Below are the code and all the weights of a small trained network. Each question names an input and a target symbol and asks about switching units off, where a switched-off unit gives its printed mean instead of its output.

import numpy as np


def w(rows, s, z=0):
    codes = np.array(rows[::2]) - 128.0
    scale = np.full(codes.shape[1], s)
    scale[-1] = z or s
    return codes * scale


def norm(h):
    return h / np.sqrt((h * h).mean(-1, keepdims=True) + 1e-5)


def f(y):
    return np.maximum(y, 0)


def softmax(a):
    e = np.exp(a - a.max(-1, keepdims=True))
    return e / e.sum(-1, keepdims=True)


def log_softmax(a):
    a = a - a.max(-1, keepdims=True)
    return a - np.log(np.exp(a).sum(-1, keepdims=True))


def net(x, mask):
    ids = ['αβγδεζηθλμξπτφψω'.index(c) for c in x.split()]
    T = len(ids)
    res = E[ids] + P[:T]
    q, k, v = (norm(res) @ M[0].T for M in (Q, K, V))
    z = softmax(np.where(np.tri(T) > 0, q @ k.T / 3**0.5, -1e9)) @ v
    res = res + np.where(mask[0], z, O[0][:, -1]) @ O[0][:, :-1]
    y = f(norm(res) @ A[0][:, :-1].T + A[0][:, -1])
    res = res + np.where(mask[1:9], y, B[0][:, -1]) @ B[0][:, :-1]
    return log_softmax(norm(res)[-1] @ U[:, :-1].T + U[:, -1])


Q, K, V, O, A, B = {}, {}, {}, {}, {}, {}
E = w([
[121,127,107,145,120,130,119,143],'α',
[106,97,126,25,118,116,119,116],'β',
[121,114,96,149,127,116,110,133],'γ',
[122,131,95,143,128,122,118,139],'δ',
[93,139,121,134,129,127,104,119],'ε',
[205,161,172,159,130,81,91,136],'ζ',
[145,146,132,98,190,88,76,152],'η',
[27,103,182,126,223,56,141,98],'θ',
[95,128,127,141,126,120,95,115],'λ',
[132,199,202,100,74,63,181,92],'μ',
[116,146,174,238,166,110,128,86],'ξ',
[24,166,129,161,45,91,191,177],'π',
[117,137,105,140,126,133,123,138],'τ',
[195,139,166,132,156,188,84,9],'φ',
[97,125,113,140,126,129,103,112],'ψ',
[206,142,108,195,24,122,149,172],'ω',
],0.013)
P = w([
[204,118,174,94,104,180,253,213],'0',
[71,149,47,167,117,100,145,97],'1',
[62,140,65,174,119,100,146,100],'2',
[72,144,59,164,113,109,140,90],'3',
[57,150,58,162,113,113,130,89],'4',
[74,149,65,165,119,94,134,102],'5',
[58,149,59,163,116,96,129,100],'6',
[69,138,57,168,110,109,137,97],'7',
[77,136,52,167,112,107,134,103],'8',
[67,141,60,169,116,105,136,99],'9',
[65,132,54,165,111,103,134,94],'10',
],0.0031)
Q[0] = w([
[202,164,132,224,125,142,69,100],'h1',
[39,150,8,173,79,144,72,75],'h1',
[129,154,194,173,70,100,255,88],'h1',
],0.0086)
K[0] = w([
[175,164,135,204,129,160,84,132],'h1',
[148,96,206,113,159,216,246,195],'h1',
[102,153,136,181,47,75,182,55],'h1',
],0.011)
V[0] = w([
[22,187,253,154,89,147,123,167],'h1',
[144,39,142,220,9,175,116,67],'h1',
[135,66,167,141,123,32,86,162],'h1',
],0.0053)
O[0] = w([
[136,112,207,139,75,42,120,145,254],'h1',
[180,39,198,113,170,171,134,177,145],'h1',
[60,162,135,109,128,125,1,215,176],'h1',
],0.0081,0.0022)
A[0] = w([
[43,101,53,143,182,115,147,138,10],'n1',
[212,124,131,102,178,185,121,94,17],'n2',
[167,114,218,107,126,42,117,123,45],'n3',
[68,99,77,153,74,79,146,172,252],'n4',
[48,111,178,80,153,123,121,49,100],'n5',
[91,117,132,210,203,179,144,130,31],'n6',
[162,255,133,158,152,110,36,163,166],'n7',
[139,69,158,71,221,95,79,185,103],'n8',
],0.0078,0.0019)
B[0] = w([
[132,108,169,111,101,127,160,178,204],'n1',
[82,162,170,152,129,85,39,97,156],'n2',
[118,116,1,113,122,160,106,129,237],'n3',
[163,174,195,108,166,173,109,111,255],'n4',
[210,131,120,123,154,141,163,178,193],'n5',
[126,150,92,163,104,71,93,154,174],'n6',
[132,32,127,143,121,153,177,93,255],'n7',
[117,154,149,69,152,112,203,95,181],'n8',
],0.0084,0.0059)
U = w([
[68,109,92,123,148,166,79,232,145],'α',
[34,143,212,145,39,122,108,142,180],'β',
[89,154,143,137,135,220,173,98,98],'γ',
[69,67,195,114,146,219,92,170,145],'δ',
[157,135,83,100,99,127,30,155,114],'ε',
[128,22,92,113,119,141,186,91,181],'ζ',
[241,133,178,158,101,149,115,216,84],'η',
[102,127,175,107,221,66,167,141,191],'θ',
[170,156,114,1,151,188,106,144,142],'λ',
[134,200,60,168,146,179,167,183,98],'μ',
[179,176,136,164,154,143,210,74,2],'ξ',
[189,161,180,133,175,155,58,59,145],'π',
[14,148,55,107,128,147,103,83,191],'τ',
[112,110,102,236,155,63,99,153,101],'φ',
[169,162,105,100,44,41,149,79,66],'ψ',
[110,62,141,68,75,73,55,190,106],'ω',
],0.0079,0.0028)

Each question gives the input, a string of symbols that net reads in full, and the target symbol t.
The units are the heads (3 rows each of Q, K, V and O) and the neurons (one row each of A and B). Each row of codes is followed by its name. A weight is (code - 128) times the scale printed after its matrix; where a second scale follows, it is the last column's (O, A, B and U).
mask holds one flag per unit, heads first, then neurons. A switched-off unit (its flag False) gives its mean, the last column of its rows in O or B, instead of its output. The means were averaged over made-up inputs and are rounded, as every weight is.
A unit's drop is (log p(t) with every unit on - log p(t) with that unit switched off) / (log p(t) with every unit on - log p(t) with every unit switched off).
The circuit of an input: a set's keep is (log p(t) with only the set's units on - log p(t) with every unit switched off) / (log p(t) with every unit on - log p(t) with every unit switched off). Starting from all 9 units, units are removed one at a time, each time the one whose removal leaves the highest keep (on an exact tie, the one counted first), for as long as the keep stays at least 0.8.
units of the circuit, in order: the units of the circuit, biggest drop first
most important unit: the unit with the biggest drop
top k neurons: the k neurons with the biggest drops, biggest first
drop of u: that unit's drop, to one decimal
input η δ ζ ζ ψ ε γ, target τ: units of the circuit, in order	(h1)
input ω γ ε θ γ ξ α δ φ ψ, target θ: units of the circuit, in order	(n8, h1, n3, n6)
input ψ ε ψ δ π β μ ξ ω ε, target ζ: units of the circuit, in order	(h1, n3)
input λ ε φ η θ ω δ ξ γ, target ω: units of the circuit, in order	(h1, n3)
input ψ θ ξ γ θ λ, target ζ: units of the circuit, in order	(h1, n3)
input γ ε λ μ ψ, target α: top 2 neurons	(n1, n6)
input δ π μ ε ε β ψ γ γ, target μ: top 2 neurons	(n7, n1)
input ψ ω ω τ, target ζ: units of the circuit, in order	(h1, n4, n3)
input π ξ π λ λ β ω δ ζ δ, target ε: units of the circuit, in order	(h1, n3, n4, n7)
input τ ψ τ, target ξ: top 2 neurons	(n3, n7)
input θ δ ξ λ η δ β ω γ, target β: units of the circuit, in order	(h1, n3)
input ζ ζ γ, target δ: top 2 neurons	(n4, n7)
input δ β ζ δ ω π ω θ δ δ, target μ: top 4 neurons	(n7, n1, n3, n6)
input μ δ θ ε δ ψ, target π: units of the circuit, in order	(n4)
input φ λ δ, target φ: top 2 neurons	(n2, n6)
input φ τ θ π α α γ, target φ: top 3 neurons	(n2, n6, n7)
input β ξ ω μ β α ζ δ ε ω α, target γ: top 3 neurons	(n4, n3, n5)
input θ λ θ β λ, target β: top 2 neurons	(n3, n7)
input τ γ δ λ ω θ λ ε, target ξ: top 2 neurons	(n3, n7)
input μ η τ, target π: most important unit	n4
input β π π ζ δ, target γ: top 3 neurons	(n4, n3, n1)
input δ λ ψ ζ, target ζ: drop of n7	0.7
input δ ζ λ δ ξ α, target μ: drop of h1	2.5
input μ μ ω β ψ ω ζ θ φ τ δ, target π: drop of n4	1.0
input α π θ θ ζ ξ δ ω α, target η: drop of n3	0.3
input φ δ α, target φ: top 2 neurons	(n2, n6)
input β λ φ ε, target γ: top neuron	(n3)
